Below are the code and all the weights of a small trained network. Each question names an input and a class and asks about switching units off, where a switched-off unit gives its printed mean instead of its output.

import numpy as np


def w(rows, s, z=0):
    codes = np.array(rows[::2]) - 128.0
    scale = np.full(codes.shape[1], s)
    scale[-1] = z or s
    return codes * scale


def f(y):
    return y / 2 * (1 + np.tanh(0.7978845608 * (y + 0.044715 * y**3)))


def log_softmax(a):
    a = a - a.max(-1, keepdims=True)
    return a - np.log(np.exp(a).sum(-1, keepdims=True))


def net(x, mask):
    res = np.array(x, float).reshape(1, 6) / 4 @ E
    y = f(res @ A[0][:, :-1].T + A[0][:, -1])
    res = res + np.where(mask, y, B[0][:, -1]) @ B[0][:, :-1]
    return log_softmax(res[-1] @ U[:, :-1].T + U[:, -1])


A, B = {}, {}
E = w([
[172,197,177,94,57,149,81],'x0',
[172,218,170,247,86,121,160],'x1',
[133,185,48,191,148,15,132],'x2',
[254,132,184,99,166,126,124],'x3',
[128,203,169,96,216,124,192],'x4',
[178,237,5,86,96,203,155],'x5',
],0.0079)
A[0] = w([
[181,180,98,120,111,185,162,142],'neuron 0',
[175,205,143,116,186,73,101,151],'neuron 1',
[145,87,191,153,108,159,69,169],'neuron 2',
[149,190,132,126,138,41,139,129],'neuron 3',
[137,114,141,186,205,72,138,216],'neuron 4',
[80,123,90,192,39,144,108,155],'neuron 5',
[147,156,69,127,87,201,132,145],'neuron 6',
[134,162,77,105,140,124,165,141],'neuron 7',
[60,85,92,87,144,137,78,222],'neuron 8',
[201,170,96,158,143,196,136,153],'neuron 9',
[93,156,113,162,33,128,89,170],'neuron 10',
[141,107,187,106,113,129,104,52],'neuron 11',
[176,82,194,117,101,140,116,167],'neuron 12',
[82,165,71,117,108,135,133,150],'neuron 13',
[117,87,183,141,106,127,126,91],'neuron 14',
[123,179,177,63,135,161,105,252],'neuron 15',
[177,79,214,103,100,141,66,130],'neuron 16',
[218,230,109,92,94,172,147,139],'neuron 17',
[76,72,100,127,156,143,106,159],'neuron 18',
[122,139,167,161,127,91,178,148],'neuron 19',
[12,111,115,108,225,167,115,146],'neuron 20',
[83,105,64,94,132,104,104,212],'neuron 21',
],0.012,0.0034)
B[0] = w([
[163,97,243,38,107,132,142,206],'neuron 0',
[102,111,61,75,92,17,61,199],'neuron 1',
[128,195,121,89,113,218,166,187],'neuron 2',
[2,100,50,159,153,74,92,189],'neuron 3',
[8,182,137,217,176,99,151,209],'neuron 4',
[66,136,35,203,67,214,12,194],'neuron 5',
[144,49,113,83,106,152,107,200],'neuron 6',
[128,80,229,126,140,93,125,182],'neuron 7',
[110,45,82,126,87,72,152,214],'neuron 8',
[173,47,154,82,97,104,147,204],'neuron 9',
[102,173,62,117,56,234,49,186],'neuron 10',
[179,131,113,134,62,215,142,155],'neuron 11',
[102,165,95,120,79,236,107,185],'neuron 12',
[103,117,122,81,71,143,83,182],'neuron 13',
[169,205,182,130,101,227,181,163],'neuron 14',
[156,120,101,57,34,149,124,186],'neuron 15',
[128,182,101,146,26,254,176,200],'neuron 16',
[234,119,182,26,118,72,207,250],'neuron 17',
[58,81,84,140,131,55,188,195],'neuron 18',
[89,157,36,178,179,176,167,168],'neuron 19',
[129,58,201,158,122,76,194,220],'neuron 20',
[51,91,109,106,71,122,128,202],'neuron 21',
],0.0075,0.013)
U = w([
[158,149,175,187,168,175,153,112],'0',
[117,39,88,140,173,16,145,184],'1',
[101,123,1,163,62,168,38,253],'2',
[220,149,84,161,219,89,87,95],'3',
[249,99,168,21,54,170,127,68],'4',
[165,174,84,49,138,62,75,158],'5',
],0.0085,0.0034)

Each question gives the input, the list of numbers given to net, and the class t.
The units are the neurons (one row each of A and B). Each row of codes is followed by its name. A weight is (code - 128) times the scale printed after its matrix; where a second scale follows, it is the last column's (A, B and U).
mask holds one flag per neuron, in row order. A switched-off neuron (its flag False) gives its mean, the last column of its row in B, instead of its output. The means were averaged over made-up inputs and are rounded, as every weight is.
A unit's drop is (log p(t) with every unit on - log p(t) with that unit switched off) / (log p(t) with every unit on - log p(t) with every unit switched off).
The circuit of an input: a set's keep is (log p(t) with only the set's units on - log p(t) with every unit switched off) / (log p(t) with every unit on - log p(t) with every unit switched off). Starting from the 12 units with the biggest drops (on a tie, the unit counted first), units are removed one at a time, each time the one whose removal leaves the highest keep (on an exact tie, the one counted first), for as long as the keep stays at least 0.8.
units of the circuit, in order: the units of the circuit, biggest drop first
most important unit: the unit with the biggest drop
k most important neurons: the k neurons with the biggest drops, biggest first
drop when u is switched off: that unit's drop, to one decimal
input [-2,-5,-3,-6,8,5], class 1: units of the circuit, in order => (neuron 20)
input [-4,-1,-5,2,-8,-4], class 2: 2 most important neurons => (neuron 17; neuron 0)
input [-2,-7,8,-5,-3,-1], class 1: 2 most important neurons => (neuron 20; neuron 18)
input [3,4,5,-2,2,3], class 5: 3 most important neurons => (neuron 3; neuron 17; neuron 1)
input [4,8,1,-5,3,3], class 4: 2 most important neurons => (neuron 17; neuron 0)
input [4,-3,3,1,-3,-7], class 2: 2 most important neurons => (neuron 17; neuron 0)
input [4,6,1,-4,7,-5], class 2: 3 most important neurons => (neuron 17; neuron 20; neuron 19)
input [6,8,-5,3,-7,-5], class 2: 2 most important neurons => (neuron 5; neuron 17)
input [8,-5,6,-1,2,-2], class 5: 2 most important neurons => (neuron 5; neuron 16)
input [-2,4,-1,7,0,-4], class 0: 2 most important neurons => (neuron 5; neuron 10)
input [-8,-3,-6,6,1,-4], class 0: 2 most important neurons => (neuron 17; neuron 4)
input [-3,-6,4,-1,-7,-3], class 1: drop when neuron 8 is switched off => 0.1
input [-3,-2,-6,-6,3,5], class 1: drop when neuron 17 is switched off => 0.2
input [-5,8,8,0,6,7], class 1: most important unit => neuron 3
input [0,4,8,0,6,5], class 1: drop when neuron 7 is switched off => 0.1
input [7,6,-1,-5,0,4], class 4: drop when neuron 17 is switched off => 0.2
